Here is a tiny trained network, its code and every weight. The questions are about switching its units off for an input and a class, where a switched-off unit gives its printed mean instead of its output.

import numpy as np


def w(rows, s, z=0):
    codes = np.array(rows[::2]) - 128.0
    scale = np.full(codes.shape[1], s)
    scale[-1] = z or s
    return codes * scale


def norm(h):
    return h / np.sqrt((h * h).mean(-1, keepdims=True) + 1e-5)


def f(y):
    return np.maximum(y, 0)


def log_softmax(a):
    a = a - a.max(-1, keepdims=True)
    return a - np.log(np.exp(a).sum(-1, keepdims=True))


def net(x, mask):
    res = np.array(x, float).reshape(1, 6) / 4 @ E
    u = 0
    for l in range(2):
        y = f(norm(res) @ A[l][:, :-1].T + A[l][:, -1])
        res = res + np.where(mask[u : u + 6], y, B[l][:, -1]) @ B[l][:, :-1]
        u += 6
    return log_softmax(norm(res)[-1] @ U[:, :-1].T + U[:, -1])


A, B = {}, {}
E = w([
[216,80,134,100,185,157,161,101,195,117,131],'x0',
[138,100,88,48,146,100,145,67,37,99,106],'x1',
[133,145,118,139,143,138,116,116,120,127,164],'x2',
[156,145,118,114,134,154,97,136,89,155,164],'x3',
[152,121,141,117,116,142,102,139,104,133,119],'x4',
[72,134,2,117,96,162,121,74,128,154,73],'x5',
],0.0095)
A[0] = w([
[73,109,137,203,192,166,33,224,105,101,131,84],'0.n1',
[148,123,217,243,199,83,185,207,77,181,140,250],'0.n2',
[104,74,187,121,109,76,93,152,19,90,221,81],'0.n3',
[170,159,212,110,245,123,137,99,119,149,65,91],'0.n4',
[109,187,112,124,126,92,25,49,119,205,54,101],'0.n5',
[127,119,200,66,88,2,114,67,87,61,152,74],'0.n6',
],0.0053,0.0021)
B[0] = w([
[85,110,144,183,188,147,116,147,149,129,70,188],'0.n1',
[66,195,209,33,107,77,112,121,90,112,115,253],'0.n2',
[2,62,154,83,77,91,205,67,161,113,144,209],'0.n3',
[228,181,89,125,170,116,241,65,157,204,176,184],'0.n4',
[149,107,133,144,140,58,151,144,193,84,196,184],'0.n5',
[95,85,151,141,82,159,201,140,94,148,206,199],'0.n6',
],0.0083,0.0062)
A[1] = w([
[111,123,84,219,51,127,50,140,142,187,88,148],'1.n1',
[165,71,126,145,106,189,183,143,159,95,139,222],'1.n2',
[72,161,128,118,97,124,87,103,117,104,144,200],'1.n3',
[79,136,94,131,118,56,121,161,98,116,144,236],'1.n4',
[94,82,120,123,157,254,151,137,166,125,102,61],'1.n5',
[144,124,154,108,107,84,115,138,228,150,177,252],'1.n6',
],0.0083,0.0015)
B[1] = w([
[150,92,122,242,106,180,196,128,190,157,139,225],'1.n1',
[122,254,53,78,141,16,84,116,98,124,157,206],'1.n2',
[156,68,173,124,129,120,81,220,102,40,116,229],'1.n3',
[170,95,109,138,64,172,86,204,84,62,90,243],'1.n4',
[215,112,12,208,125,163,138,113,14,188,74,184],'1.n5',
[116,181,142,151,209,174,23,138,213,229,99,254],'1.n6',
],0.008,0.0055)
U = w([
[75,154,208,124,160,121,70,174,130,89,87,174],'0',
[167,181,175,86,178,131,83,127,213,168,154,130],'1',
[80,95,162,72,103,123,183,124,104,82,180,254],'2',
[169,134,142,38,203,81,193,88,135,156,177,33],'3',
[114,86,119,184,95,211,147,167,203,127,142,76],'4',
[159,167,62,155,164,149,123,105,154,201,100,164],'5',
[113,90,70,116,103,119,105,154,91,67,101,114],'6',
[156,102,55,76,162,126,135,10,116,107,123,3],'7',
],0.012,0.00086)

Each question gives the input, the list of numbers given to net, and the class t.
The units are the neurons (one row each of A and B). Each row of codes is followed by its name. A weight is (code - 128) times the scale printed after its matrix; where a second scale follows, it is the last column's (A, B and U).
mask holds one flag per neuron, layer by layer. A switched-off neuron (its flag False) gives its mean, the last column of its row in B, instead of its output. The means were averaged over made-up inputs and are rounded, as every weight is.
A unit's drop is (log p(t) with every unit on - log p(t) with that unit switched off) / (log p(t) with every unit on - log p(t) with every unit switched off).
The circuit of an input: a set's keep is (log p(t) with only the set's units on - log p(t) with every unit switched off) / (log p(t) with every unit on - log p(t) with every unit switched off). Starting from all 12 units, units are removed one at a time, each time the one whose removal leaves the highest keep (on an exact tie, the one counted first), for as long as the keep stays at least 0.8.
circuit, biggest first: the units of the circuit, biggest drop first
unit that matters most: the unit with the biggest drop
top k neurons in layer l: the k neurons of layer l with the biggest drops, biggest first
drop of u: that unit's drop, to one decimal
input [-3,-5,6,7,-7,0], class 0: circuit, biggest first -> 0.n2, 1.n3
input [-7,-1,8,-5,2,3], class 4: circuit, biggest first -> 1.n1, 0.n2
input [5,-8,6,1,-1,5], class 5: unit that matters most -> 1.n5
input [2,-1,-8,-5,-6,0], class 1: circuit, biggest first -> 1.n6, 0.n3
input [-6,-1,-4,0,1,4], class 4: circuit, biggest first -> 1.n1, 0.n2
input [5,-6,-1,-7,6,4], class 5: top 2 neurons in layer 1 -> 1.n5, 1.n2
input [7,0,-4,-2,-2,2], class 5: circuit, biggest first -> 1.n5, 1.n6
input [1,-5,-7,-6,5,4], class 5: circuit, biggest first -> 0.n2, 1.n5, 1.n2
input [-8,0,4,-5,5,1], class 4: top 2 neurons in layer 1 -> 1.n1, 1.n2
input [-1,-1,-7,-5,3,1], class 4: top 2 neurons in layer 0 -> 0.n2, 0.n4
input [2,-8,0,-4,-3,1], class 5: top 2 neurons in layer 1 -> 1.n5, 1.n6
input [-7,6,4,8,8,-3], class 2: top 2 neurons in layer 0 -> 0.n3, 0.n6
input [-3,0,6,4,4,1], class 4: top 3 neurons in layer 0 -> 0.n2, 0.n1, 0.n4
input [-8,-6,-2,-8,7,3], class 4: unit that matters most -> 1.n1
input [3,-6,1,-8,5,8], class 5: top 2 neurons in layer 1 -> 1.n5, 1.n2
input [-6,0,7,7,-8,6], class 4: top 2 neurons in layer 0 -> 0.n2, 0.n3
input [-7,3,-4,2,-7,-7], class 2: drop of 0.n6 -> 0.3
input [-5,-2,-2,8,-2,8], class 4: drop of 1.n1 -> 0.7
input [-3,3,3,-4,8,-8], class 2: drop of 0.n3 -> 0.2
input [5,-1,-8,4,4,2], class 5: circuit, biggest first -> 1.n5
